Below are the code and all the weights of a small trained network. Each question names an input and a class and asks about switching units off, where a switched-off unit gives its printed mean instead of its output.

import numpy as np


def w(rows, s, z=0):
    codes = np.array(rows[::2]) - 128.0
    scale = np.full(codes.shape[1], s)
    scale[-1] = z or s
    return codes * scale


def f(y):
    return np.maximum(y, 0)


def log_softmax(a):
    a = a - a.max(-1, keepdims=True)
    return a - np.log(np.exp(a).sum(-1, keepdims=True))


def net(x, mask):
    res = np.array(x, float).reshape(1, 4) / 4 @ E
    y = f(res @ A[0][:, :-1].T + A[0][:, -1])
    res = res + np.where(mask, y, B[0][:, -1]) @ B[0][:, :-1]
    return log_softmax(res[-1] @ U[:, :-1].T + U[:, -1])


A, B = {}, {}
E = w([
[60,28,169,75,118],'x0',
[30,221,126,108,26],'x1',
[217,137,131,32,65],'x2',
[154,69,146,200,10],'x3',
],0.011)
A[0] = w([
[79,146,141,164,134,107],'neuron 1',
[211,141,86,84,96,63],'neuron 2',
[67,52,198,86,128,27],'neuron 3',
[109,146,93,65,184,56],'neuron 4',
[199,211,67,206,130,70],'neuron 5',
[120,82,149,146,89,29],'neuron 6',
[151,106,139,35,104,3],'neuron 7',
[104,186,104,65,191,123],'neuron 8',
[143,89,106,136,166,207],'neuron 9',
[217,64,121,162,185,83],'neuron 10',
[158,121,123,132,167,50],'neuron 11',
[53,212,113,121,65,62],'neuron 12',
[167,93,89,204,41,86],'neuron 13',
[51,108,145,249,190,49],'neuron 14',
[165,130,145,77,98,63],'neuron 15',
],0.016,0.0038)
B[0] = w([
[142,146,172,132,126,171],'neuron 1',
[83,183,212,151,150,205],'neuron 2',
[126,91,103,14,175,229],'neuron 3',
[136,39,93,241,133,197],'neuron 4',
[71,101,99,3,189,232],'neuron 5',
[114,118,96,175,176,180],'neuron 6',
[121,223,161,130,161,199],'neuron 7',
[184,75,117,187,152,223],'neuron 8',
[157,129,156,112,83,196],'neuron 9',
[199,116,145,97,29,250],'neuron 10',
[160,123,114,122,95,170],'neuron 11',
[206,103,141,97,37,241],'neuron 12',
[179,54,93,209,194,222],'neuron 13',
[138,207,205,140,150,243],'neuron 14',
[154,155,176,170,158,183],'neuron 15',
],0.012,0.016)
U = w([
[161,117,141,118,10,100],'0',
[117,217,213,165,182,105],'1',
[135,67,84,215,177,132],'2',
[97,107,100,27,201,190],'3',
[120,130,140,140,112,252],'4',
[48,133,66,112,176,76],'5',
[35,130,26,116,138,56],'6',
],0.013,0.012)

Each question gives the input, the list of numbers given to net, and the class t.
The units are the neurons (one row each of A and B). Each row of codes is followed by its name. A weight is (code - 128) times the scale printed after its matrix; where a second scale follows, it is the last column's (A, B and U).
mask holds one flag per neuron, in row order. A switched-off neuron (its flag False) gives its mean, the last column of its row in B, instead of its output. The means were averaged over made-up inputs and are rounded, as every weight is.
A unit's drop is (log p(t) with every unit on - log p(t) with that unit switched off) / (log p(t) with every unit on - log p(t) with every unit switched off).
The circuit of an input: a set's keep is (log p(t) with only the set's units on - log p(t) with every unit switched off) / (log p(t) with every unit on - log p(t) with every unit switched off). Starting from the 12 units with the biggest drops (on a tie, the unit counted first), units are removed one at a time, each time the one whose removal leaves the highest keep (on an exact tie, the one counted first), for as long as the keep stays at least 0.8.
units of the circuit, in order: the units of the circuit, biggest drop first
most important unit: the unit with the biggest drop
top k neurons: the k neurons with the biggest drops, biggest first
drop when u is switched off: that unit's drop, to one decimal
input [-1,4,-4,-2], class 0: top 4 neurons : [neuron 12; neuron 2; neuron 7; neuron 15]
input [-6,-7,1,-3], class 0: most important unit : neuron 10
input [5,2,-2,-6], class 2: top 3 neurons : [neuron 4; neuron 5; neuron 8]
input [0,-6,0,-7], class 2: top 3 neurons : [neuron 4; neuron 12; neuron 8]
input [-7,-3,-6,-4], class 3: top 2 neurons : [neuron 5; neuron 2]
input [-8,0,-7,-6], class 3: top 3 neurons : [neuron 5; neuron 2; neuron 7]
input [5,-4,-2,1], class 3: top 3 neurons : [neuron 3; neuron 12; neuron 4]
input [4,7,8,-7], class 1: top 3 neurons : [neuron 7; neuron 10; neuron 15]
input [-3,-8,1,-8], class 0: top 4 neurons : [neuron 10; neuron 13; neuron 9; neuron 11]
input [6,-3,-1,5], class 3: top 3 neurons : [neuron 3; neuron 4; neuron 8]
input [-8,0,-8,8], class 1: top 2 neurons : [neuron 14; neuron 3]
input [3,-1,6,-6], class 1: top 4 neurons : [neuron 7; neuron 13; neuron 2; neuron 15]
input [7,-8,-2,-3], class 0: top 2 neurons : [neuron 10; neuron 5]
input [-3,-3,4,-5], class 2: units of the circuit, in order : [neuron 4]
input [-5,4,8,-2], class 1: drop when neuron 2 is switched off : 0.2
input [-6,-5,4,-7], class 2: drop when neuron 12 is switched off : 0.3
input [4,0,-2,3], class 3: drop when neuron 3 is switched off : 0.5
